Below is a small trained network, with its code and all its weights. Each question gives an input and a class and asks what happens when units are switched off, that is, made to give their printed mean instead of their output.

import numpy as np


def w(rows, s, z=0):
    codes = np.array(rows[::2]) - 128.0
    scale = np.full(codes.shape[1], s)
    scale[-1] = z or s
    return codes * scale


def norm(h):
    return h / np.sqrt((h * h).mean(-1, keepdims=True) + 1e-5)


def f(y):
    return y / 2 * (1 + np.tanh(0.7978845608 * (y + 0.044715 * y**3)))


def log_softmax(a):
    a = a - a.max(-1, keepdims=True)
    return a - np.log(np.exp(a).sum(-1, keepdims=True))


def net(x, mask):
    res = np.array(x, float).reshape(1, 3) / 4 @ E
    u = 0
    for l in range(2):
        y = f(norm(res) @ A[l][:, :-1].T + A[l][:, -1])
        res = res + np.where(mask[u : u + 10], y, B[l][:, -1]) @ B[l][:, :-1]
        u += 10
    return log_softmax(norm(res)[-1] @ U[:, :-1].T + U[:, -1])


A, B = {}, {}
E = w([
[121,172,169,154,128,145,114,179,99,195],'x0',
[57,184,96,148,112,47,217,100,36,80],'x1',
[158,194,71,41,236,110,127,65,132,252],'x2',
],0.014)
A[0] = w([
[102,151,135,113,144,91,176,90,11,110,2],'L0N1',
[151,137,107,111,157,141,92,111,116,171,110],'L0N2',
[121,102,142,135,89,120,112,146,113,119,146],'L0N3',
[130,158,90,90,146,95,164,57,123,167,77],'L0N4',
[135,127,173,151,102,125,180,142,165,110,110],'L0N5',
[133,130,98,156,122,135,112,164,93,46,129],'L0N6',
[143,167,181,160,125,117,119,192,45,200,60],'L0N7',
[144,96,170,105,143,175,113,131,207,142,77],'L0N8',
[127,93,111,113,132,119,143,74,192,102,61],'L0N9',
[163,119,111,102,140,90,122,40,139,36,52],'L0N10',
],0.013,0.0074)
B[0] = w([
[152,185,54,233,52,70,29,94,85,163,237],'L0N1',
[153,111,219,95,144,127,158,107,131,47,222],'L0N2',
[112,123,185,128,158,120,102,101,93,144,198],'L0N3',
[142,2,191,114,173,97,129,65,72,118,254],'L0N4',
[128,135,184,78,134,132,98,89,90,124,185],'L0N5',
[148,155,218,121,159,127,113,105,82,153,244],'L0N6',
[6,101,30,87,127,232,171,159,132,114,192],'L0N7',
[155,148,23,192,72,44,117,105,129,123,249],'L0N8',
[47,149,103,111,106,200,155,245,104,211,182],'L0N9',
[10,170,47,136,134,245,157,166,132,139,220],'L0N10',
],0.015,0.0075)
A[1] = w([
[121,49,147,155,114,163,72,99,120,114,255],'L1N1',
[137,96,168,163,88,174,94,165,152,94,96],'L1N2',
[172,75,118,131,127,196,57,137,216,148,76],'L1N3',
[157,187,121,81,185,148,66,107,141,253,229],'L1N4',
[145,134,113,99,181,140,118,91,155,173,30],'L1N5',
[144,195,134,101,155,151,124,85,158,133,33],'L1N6',
[148,160,85,149,90,95,97,133,141,149,47],'L1N7',
[136,159,86,73,179,106,142,84,118,181,62],'L1N8',
[74,113,75,116,120,186,139,160,144,134,41],'L1N9',
[131,99,99,122,101,73,191,133,147,37,116],'L1N10',
],0.033,0.0037)
B[1] = w([
[155,77,117,79,148,120,133,149,219,128,252],'L1N1',
[109,194,197,81,139,120,171,140,61,113,188],'L1N2',
[62,203,102,235,88,106,105,82,6,122,207],'L1N3',
[153,15,60,77,157,121,137,123,235,123,179],'L1N4',
[128,181,184,92,133,110,157,138,72,137,176],'L1N5',
[146,79,139,132,141,157,101,134,148,157,141],'L1N6',
[192,83,111,193,123,89,106,103,167,123,204],'L1N7',
[98,243,225,159,80,146,130,180,75,88,196],'L1N8',
[89,173,52,83,123,205,150,187,160,165,214],'L1N9',
[124,40,120,118,125,113,59,141,175,161,150],'L1N10',
],0.019,0.022)
U = w([
[119,120,251,73,133,73,130,136,112,80,180],'0',
[114,147,68,240,65,59,70,102,94,121,133],'1',
[49,187,87,106,101,184,145,194,117,141,181],'2',
[152,26,74,96,147,164,104,139,230,157,255],'3',
[183,128,133,143,141,177,146,90,115,142,38],'4',
[165,101,123,154,155,180,177,82,104,125,23],'5',
[156,107,132,169,196,179,146,97,110,127,21],'6',
],0.017,0.0068)

Each question gives the input, the list of numbers given to net, and the class t.
The units are the neurons (one row each of A and B). Each row of codes is followed by its name. A weight is (code - 128) times the scale printed after its matrix; where a second scale follows, it is the last column's (A, B and U).
mask holds one flag per neuron, layer by layer. A switched-off neuron (its flag False) gives its mean, the last column of its row in B, instead of its output. The means were averaged over made-up inputs and are rounded, as every weight is.
A unit's drop is (log p(t) with every unit on - log p(t) with that unit switched off) / (log p(t) with every unit on - log p(t) with every unit switched off).
The circuit of an input: a set's keep is (log p(t) with only the set's units on - log p(t) with every unit switched off) / (log p(t) with every unit on - log p(t) with every unit switched off). Starting from the 12 units with the biggest drops (on a tie, the unit counted first), units are removed one at a time, each time the one whose removal leaves the highest keep (on an exact tie, the one counted first), for as long as the keep stays at least 0.8.
circuit, biggest first: the units of the circuit, biggest drop first
unit that matters most: the unit with the biggest drop
top k neurons: the k neurons with the biggest drops, biggest first
top k neurons in layer l: the k neurons of layer l with the biggest drops, biggest first
drop when u is switched off: that unit's drop, to one decimal
input [-7,-6,-4], class 2: top 2 neurons in layer 1	[L1N9; L1N2]
input [2,2,0], class 3: circuit, biggest first	[L1N3]
input [-3,5,-5], class 0: top 2 neurons	[L0N8; L1N9]
input [1,-3,0], class 3: top 2 neurons in layer 1	[L1N10; L1N3]
input [-3,4,4], class 0: top 2 neurons	[L0N4; L0N8]
input [3,-3,1], class 3: top 2 neurons	[L0N8; L1N10]
input [-6,-2,6], class 0: top 2 neurons	[L0N4; L0N2]
input [1,-4,-3], class 1: top 3 neurons	[L0N8; L0N4; L0N2]
input [-7,-6,-5], class 2: top 3 neurons in layer 0	[L0N9; L0N1; L0N10]
input [1,-4,8], class 0: top 2 neurons in layer 1	[L1N8; L1N5]
input [8,8,4], class 1: top 2 neurons	[L0N1; L0N10]
input [-2,4,-1], class 1: top 3 neurons	[L0N1; L1N1; L1N9]
input [1,7,7], class 0: top 4 neurons	[L0N4; L0N8; L1N3; L1N8]
input [-6,-1,-8], class 0: circuit, biggest first	[L1N2]
input [-2,3,0], class 3: top 2 neurons	[L1N3; L0N1]
input [-7,-6,3], class 2: top 2 neurons	[L0N9; L1N9]
input [-3,3,1], class 3: top 2 neurons in layer 0	[L0N1; L0N8]
input [-8,-6,6], class 2: top 3 neurons in layer 0	[L0N9; L0N1; L0N6]
input [4,4,0], class 1: top 2 neurons in layer 1	[L1N7; L1N1]
input [-6,-2,-8], class 0: unit that matters most	L1N2
input [2,3,3], class 3: top 4 neurons in layer 1	[L1N1; L1N3; L1N2; L1N5]
input [7,2,-8], class 0: top 2 neurons in layer 0	[L0N10; L0N6]
input [3,-3,0], class 3: top 2 neurons in layer 0	[L0N8; L0N7]
input [-4,5,-1], class 1: drop when L0N1 is switched off	6.1
input [-3,8,1], class 1: drop when L0N1 is switched off	0.9
input [-3,6,0], class 1: drop when L0N1 is switched off	1.9
input [1,7,0], class 1: drop when L0N1 is switched off	0.4
